Below is a small trained network, with its code and all its weights. Each question gives an input and a target symbol and asks what happens when units are switched off, that is, made to give their printed mean instead of their output.

import numpy as np


def w(rows, s, z=0):
    codes = np.array(rows[::2]) - 128.0
    scale = np.full(codes.shape[1], s)
    scale[-1] = z or s
    return codes * scale


def f(y):
    return np.maximum(y, 0)


def softmax(a):
    e = np.exp(a - a.max(-1, keepdims=True))
    return e / e.sum(-1, keepdims=True)


def log_softmax(a):
    a = a - a.max(-1, keepdims=True)
    return a - np.log(np.exp(a).sum(-1, keepdims=True))


def net(x, mask):
    ids = ['ΘΨβγδεζηλπστφ'.index(c) for c in x.split()]
    T = len(ids)
    res = E[ids] + P[:T]
    r = res
    for j in range(2):
        rows = slice(3 * j, 3 * j + 3)
        q, k, v = (r @ M[0][rows].T for M in (Q, K, V))
        z = softmax(np.where(np.tri(T) > 0, q @ k.T / 3**0.5, -1e9)) @ v
        o = O[0][rows]
        res = res + np.where(mask[j], z, o[:, -1]) @ o[:, :-1]
    y = f(res @ A[0][:, :-1].T + A[0][:, -1])
    res = res + np.where(mask[2:18], y, B[0][:, -1]) @ B[0][:, :-1]
    return log_softmax(res[-1] @ U[:, :-1].T + U[:, -1])


Q, K, V, O, A, B = {}, {}, {}, {}, {}, {}
E = w([
[103,68,77,139,158,107,102,112,185],'Θ',
[143,134,100,117,139,65,64,111,120],'Ψ',
[90,77,116,185,135,141,118,123,133],'β',
[11,158,173,72,85,97,117,140,128],'γ',
[102,157,116,70,192,138,72,165,81],'δ',
[134,131,24,116,162,161,102,134,65],'ε',
[67,97,192,154,175,127,96,155,148],'ζ',
[66,158,123,119,123,165,118,153,55],'η',
[78,144,126,165,58,98,113,107,82],'λ',
[141,127,85,171,97,78,83,98,93],'π',
[91,124,132,74,165,70,78,134,174],'σ',
[35,110,159,100,129,120,112,142,158],'τ',
[122,115,3,87,137,111,99,105,135],'φ',
],0.017)
P = w([
[154,136,173,114,156,145,174,79,116],'0',
[95,162,123,157,148,122,179,211,159],'1',
[106,150,145,96,96,153,109,208,193],'2',
[153,109,126,115,102,76,162,227,96],'3',
[122,105,128,86,114,154,56,169,160],'4',
[127,85,110,97,111,66,129,169,79],'5',
[114,106,121,98,133,147,31,130,135],'6',
[117,84,109,124,157,63,107,129,48],'7',
[64,77,101,124,136,159,38,109,118],'8',
[146,122,150,91,152,118,70,71,84],'9',
[70,109,97,173,207,78,125,107,37],'10',
[66,145,108,121,188,167,80,69,132],'11',
[96,150,79,199,248,67,116,91,86],'12',
],0.017)
Q[0] = w([
[9,118,106,135,130,48,79,151,61],'head 0',
[70,57,108,120,148,134,148,127,155],'head 0',
[242,152,209,109,93,159,190,101,163],'head 0',
[241,191,165,101,57,210,170,174,210],'head 1',
[73,255,97,205,194,140,164,82,176],'head 1',
[159,116,148,113,179,29,252,128,69],'head 1',
],0.0085)
K[0] = w([
[157,124,127,105,151,159,169,53,148],'head 0',
[162,181,131,109,103,95,144,135,88],'head 0',
[86,132,63,166,130,87,55,220,136],'head 0',
[173,149,115,147,87,110,163,255,168],'head 1',
[143,204,142,145,183,126,218,62,153],'head 1',
[173,196,142,134,90,206,67,108,195],'head 1',
],0.0099)
V[0] = w([
[160,83,44,128,171,107,111,68,177],'head 0',
[140,195,149,28,67,31,73,105,151],'head 0',
[42,63,131,80,165,151,110,154,250],'head 0',
[143,190,53,121,86,162,118,103,66],'head 1',
[167,144,92,77,186,71,93,146,156],'head 1',
[168,51,98,219,113,82,141,100,183],'head 1',
],0.015)
O[0] = w([
[101,93,66,179,154,171,101,249,169,148],'head 0',
[124,172,145,126,80,178,136,196,3,163],'head 0',
[68,54,112,90,142,168,204,109,98,103],'head 0',
[121,138,163,19,45,136,150,201,187,135],'head 1',
[123,184,157,179,133,208,185,117,149,227],'head 1',
[162,152,127,133,226,83,169,176,102,2],'head 1',
],0.016,0.0096)
A[0] = w([
[193,180,189,86,109,133,162,135,102,84],'neuron 0',
[95,32,119,89,159,165,184,201,77,132],'neuron 1',
[126,194,119,180,254,60,151,160,105,118],'neuron 2',
[104,113,132,38,153,84,104,200,118,187],'neuron 3',
[96,146,81,158,209,78,93,110,56,233],'neuron 4',
[94,178,75,64,105,166,152,102,160,178],'neuron 5',
[70,51,113,166,172,22,57,175,84,198],'neuron 6',
[88,26,89,124,168,135,170,74,161,78],'neuron 7',
[134,89,184,80,116,108,208,36,124,115],'neuron 8',
[155,142,97,155,100,101,34,106,161,2],'neuron 9',
[88,92,133,113,169,166,105,151,42,73],'neuron 10',
[38,180,121,154,125,102,165,104,135,87],'neuron 11',
[164,128,198,133,121,112,162,88,155,79],'neuron 12',
[61,166,100,146,113,136,106,193,64,61],'neuron 13',
[134,169,157,140,117,123,98,144,68,141],'neuron 14',
[114,162,80,132,204,85,130,139,218,115],'neuron 15',
],0.008,0.0049)
B[0] = w([
[92,118,147,91,99,112,165,206,194,185],'neuron 0',
[105,217,116,104,115,11,126,169,104,210],'neuron 1',
[103,73,221,104,45,131,164,178,78,190],'neuron 2',
[193,143,118,155,79,75,127,14,155,174],'neuron 3',
[93,34,134,108,69,158,195,43,234,205],'neuron 4',
[129,114,137,201,133,92,147,130,127,218],'neuron 5',
[163,199,105,2,191,200,138,106,155,198],'neuron 6',
[110,178,195,204,225,124,101,141,128,209],'neuron 7',
[154,154,47,76,169,187,14,217,127,211],'neuron 8',
[91,110,128,141,169,137,105,201,18,209],'neuron 9',
[168,74,82,152,83,66,159,137,154,214],'neuron 10',
[210,110,149,144,180,178,135,130,104,174],'neuron 11',
[164,137,60,106,165,96,157,119,148,150],'neuron 12',
[230,79,93,159,148,142,146,79,142,252],'neuron 13',
[120,123,167,124,232,137,165,69,154,214],'neuron 14',
[158,85,192,106,84,98,124,144,65,211],'neuron 15',
],0.0067,0.019)
U = w([
[85,213,142,135,169,110,183,199,197,123],'Θ',
[222,177,154,215,166,150,133,113,116,109],'Ψ',
[135,49,137,149,141,82,90,73,181,116],'β',
[154,114,137,10,161,134,140,115,91,79],'γ',
[37,168,141,149,56,174,124,66,184,253],'δ',
[62,53,150,100,80,80,35,191,120,78],'ε',
[118,133,79,111,199,133,71,91,103,136],'ζ',
[185,197,111,78,148,42,64,79,123,148],'η',
[147,246,215,144,157,29,118,132,62,162],'λ',
[186,233,183,174,207,126,106,200,48,63],'π',
[111,101,163,145,113,76,189,144,97,158],'σ',
[3,147,75,105,177,118,57,146,7,139],'τ',
[102,122,109,88,80,136,145,205,236,92],'φ',
],0.0049,0.0048)

Each question gives the input, a string of symbols that net reads in full, and the target symbol t.
The units are the heads (3 rows each of Q, K, V and O) and the neurons (one row each of A and B). Each row of codes is followed by its name. A weight is (code - 128) times the scale printed after its matrix; where a second scale follows, it is the last column's (O, A, B and U).
mask holds one flag per unit, heads first, then neurons. A switched-off unit (its flag False) gives its mean, the last column of its rows in O or B, instead of its output. The means were averaged over made-up inputs and are rounded, as every weight is.
A unit's drop is (log p(t) with every unit on - log p(t) with that unit switched off) / (log p(t) with every unit on - log p(t) with every unit switched off).
The circuit of an input: a set's keep is (log p(t) with only the set's units on - log p(t) with every unit switched off) / (log p(t) with every unit on - log p(t) with every unit switched off). Starting from the 12 units with the biggest drops (on a tie, the unit counted first), units are removed one at a time, each time the one whose removal leaves the highest keep (on an exact tie, the one counted first), for as long as the keep stays at least 0.8.
circuit, biggest first: the units of the circuit, biggest drop first
k most important neurons: the k neurons with the biggest drops, biggest first
which heads matter: for each layer, one digit per head in row order, 1 if its drop is at least 0.15 and else 0, layers parted by /
input δ Ψ Ψ β γ Ψ λ δ η Θ ε η η, target δ: which heads matter	01
input Θ λ φ, target Θ: circuit, biggest first	(head 0; neuron 7)
input ε γ Ψ ζ, target ε: circuit, biggest first	(head 0; neuron 15; neuron 9)
input Θ γ ε η ζ Ψ δ, target Θ: which heads matter	10
input λ ε δ η τ ε ε π π φ Ψ σ, target λ: circuit, biggest first	(head 0)
input δ σ Ψ, target δ: circuit, biggest first	(neuron 13; neuron 8; neuron 1)
input β ε β λ Ψ δ ζ ζ β, target β: which heads matter	11
input δ δ Ψ φ σ λ η λ, target δ: which heads matter	01
input λ β β φ η, target λ: 2 most important neurons	(neuron 4; neuron 8)
input σ σ λ β λ λ ε ε, target σ: circuit, biggest first	(head 0; neuron 8; neuron 10)
input ε ζ λ β ζ Ψ, target ε: circuit, biggest first	(head 0; neuron 9; neuron 15)
input Ψ ζ δ δ σ π δ η ζ σ γ γ γ, target Ψ: circuit, biggest first	(head 0; neuron 13)
input σ γ π δ, target σ: which heads matter	10
input λ φ δ φ τ σ π, target λ: 2 most important neurons	(neuron 13; neuron 8)
input β δ σ β σ λ σ Ψ ε, target β: circuit, biggest first	(head 0)
input η σ δ σ Θ Ψ β, target η: which heads matter	10
input ε σ η Θ δ τ ζ, target ε: circuit, biggest first	(head 0; neuron 9; neuron 15)
input β ζ γ γ λ ζ, target η: circuit, biggest first	(head 1; neuron 6; neuron 3)
input σ Θ γ ζ, target σ: 3 most important neurons	(neuron 10; neuron 8; neuron 13)
input φ β ε δ, target φ: which heads matter	11
